Below is a small trained network, with its code and all its weights. Each question gives an input and a class and asks what happens when units are switched off, that is, made to give their printed mean instead of their output.

import numpy as np


def w(rows, s, z=0):
    codes = np.array(rows[::2]) - 128.0
    scale = np.full(codes.shape[1], s)
    scale[-1] = z or s
    return codes * scale


def f(y):
    return y / 2 * (1 + np.tanh(0.7978845608 * (y + 0.044715 * y**3)))


def log_softmax(a):
    a = a - a.max(-1, keepdims=True)
    return a - np.log(np.exp(a).sum(-1, keepdims=True))


def net(x, mask):
    res = np.array(x, float).reshape(1, 2) / 4 @ E
    y = f(res @ A[0][:, :-1].T + A[0][:, -1])
    res = res + np.where(mask, y, B[0][:, -1]) @ B[0][:, :-1]
    return log_softmax(res[-1] @ U[:, :-1].T + U[:, -1])


A, B = {}, {}
E = w([
[150,58,125,157,92,164,123,92,253,146],'x0',
[75,112,152,153,74,118,167,199,90,192],'x1',
],0.016)
A[0] = w([
[113,95,199,115,119,109,217,198,134,182,96],'n1',
[140,86,145,160,87,168,112,78,180,193,97],'n2',
[127,63,114,177,42,141,126,107,161,140,94],'n3',
[122,208,140,88,152,84,82,160,118,137,87],'n4',
[78,135,158,102,141,118,149,129,16,123,193],'n5',
[224,144,70,66,234,120,11,96,152,61,70],'n6',
[121,100,143,119,89,171,105,104,163,154,253],'n7',
[36,86,179,167,46,102,166,173,94,195,171],'n8',
[167,159,118,126,159,128,108,169,48,101,74],'n9',
[104,189,121,56,154,85,153,121,1,75,107],'n10',
[131,165,164,191,91,154,206,202,125,184,92],'n11',
[210,154,56,79,190,153,97,63,136,58,191],'n12',
[167,123,97,178,137,147,82,137,215,144,90],'n13',
],0.0088,0.015)
B[0] = w([
[175,179,178,88,160,222,126,117,52,112,182],'n1',
[94,195,86,91,82,116,60,174,127,203,173],'n2',
[102,177,86,131,91,168,91,198,110,176,169],'n3',
[111,201,109,87,93,178,114,168,103,195,159],'n4',
[94,75,131,167,66,91,97,139,163,137,243],'n5',
[185,153,157,149,107,211,121,82,42,101,194],'n6',
[108,40,90,180,78,32,132,121,148,136,220],'n7',
[164,119,220,174,125,110,118,54,84,80,255],'n8',
[107,195,104,83,77,167,96,193,126,167,168],'n9',
[70,119,96,127,103,109,80,178,162,170,234],'n10',
[165,203,169,51,164,234,142,100,28,95,183],'n11',
[177,91,182,159,119,112,141,110,110,103,221],'n12',
[143,253,77,29,136,201,88,195,121,213,160],'n13',
],0.013,0.019)
U = w([
[197,150,169,152,121,192,114,78,74,81,129],'0',
[76,157,80,125,100,134,69,187,149,197,97],'1',
[117,28,131,213,108,1,130,99,179,86,255],'2',
[128,130,113,125,173,120,153,127,156,114,88],'3',
[144,132,139,102,155,137,159,132,150,138,94],'4',
[134,145,110,133,145,131,164,114,122,127,92],'5',
[132,135,125,87,140,138,134,140,149,119,92],'6',
[151,114,117,95,177,120,144,140,137,136,94],'7',
],0.015,0.0075)

Each question gives the input, the list of numbers given to net, and the class t.
The units are the neurons (one row each of A and B). Each row of codes is followed by its name. A weight is (code - 128) times the scale printed after its matrix; where a second scale follows, it is the last column's (A, B and U).
mask holds one flag per neuron, in row order. A switched-off neuron (its flag False) gives its mean, the last column of its row in B, instead of its output. The means were averaged over made-up inputs and are rounded, as every weight is.
A unit's drop is (log p(t) with every unit on - log p(t) with that unit switched off) / (log p(t) with every unit on - log p(t) with every unit switched off).
k most important neurons: the k neurons with the biggest drops, biggest first
drop of u: that unit's drop, to one decimal
input [-8,8], class 0: 2 most important neurons : (n8; n11)
input [0,-3], class 2: 2 most important neurons : (n11; n1)
input [-1,3], class 2: most important neuron : (n6)
input [-6,6], class 0: 2 most important neurons : (n8; n11)
input [-3,-3], class 2: 3 most important neurons : (n11; n1; n13)
input [4,-3], class 1: 4 most important neurons : (n13; n8; n2; n5)
input [6,-5], class 1: 2 most important neurons : (n13; n8)
input [1,-3], class 2: 2 most important neurons : (n11; n1)
input [-4,-3], class 1: 3 most important neurons : (n8; n7; n10)
input [-4,5], class 0: drop of n8 : 1.1
input [5,6], class 0: drop of n8 : 1.0
input [-2,1], class 2: drop of n1 : 0.0
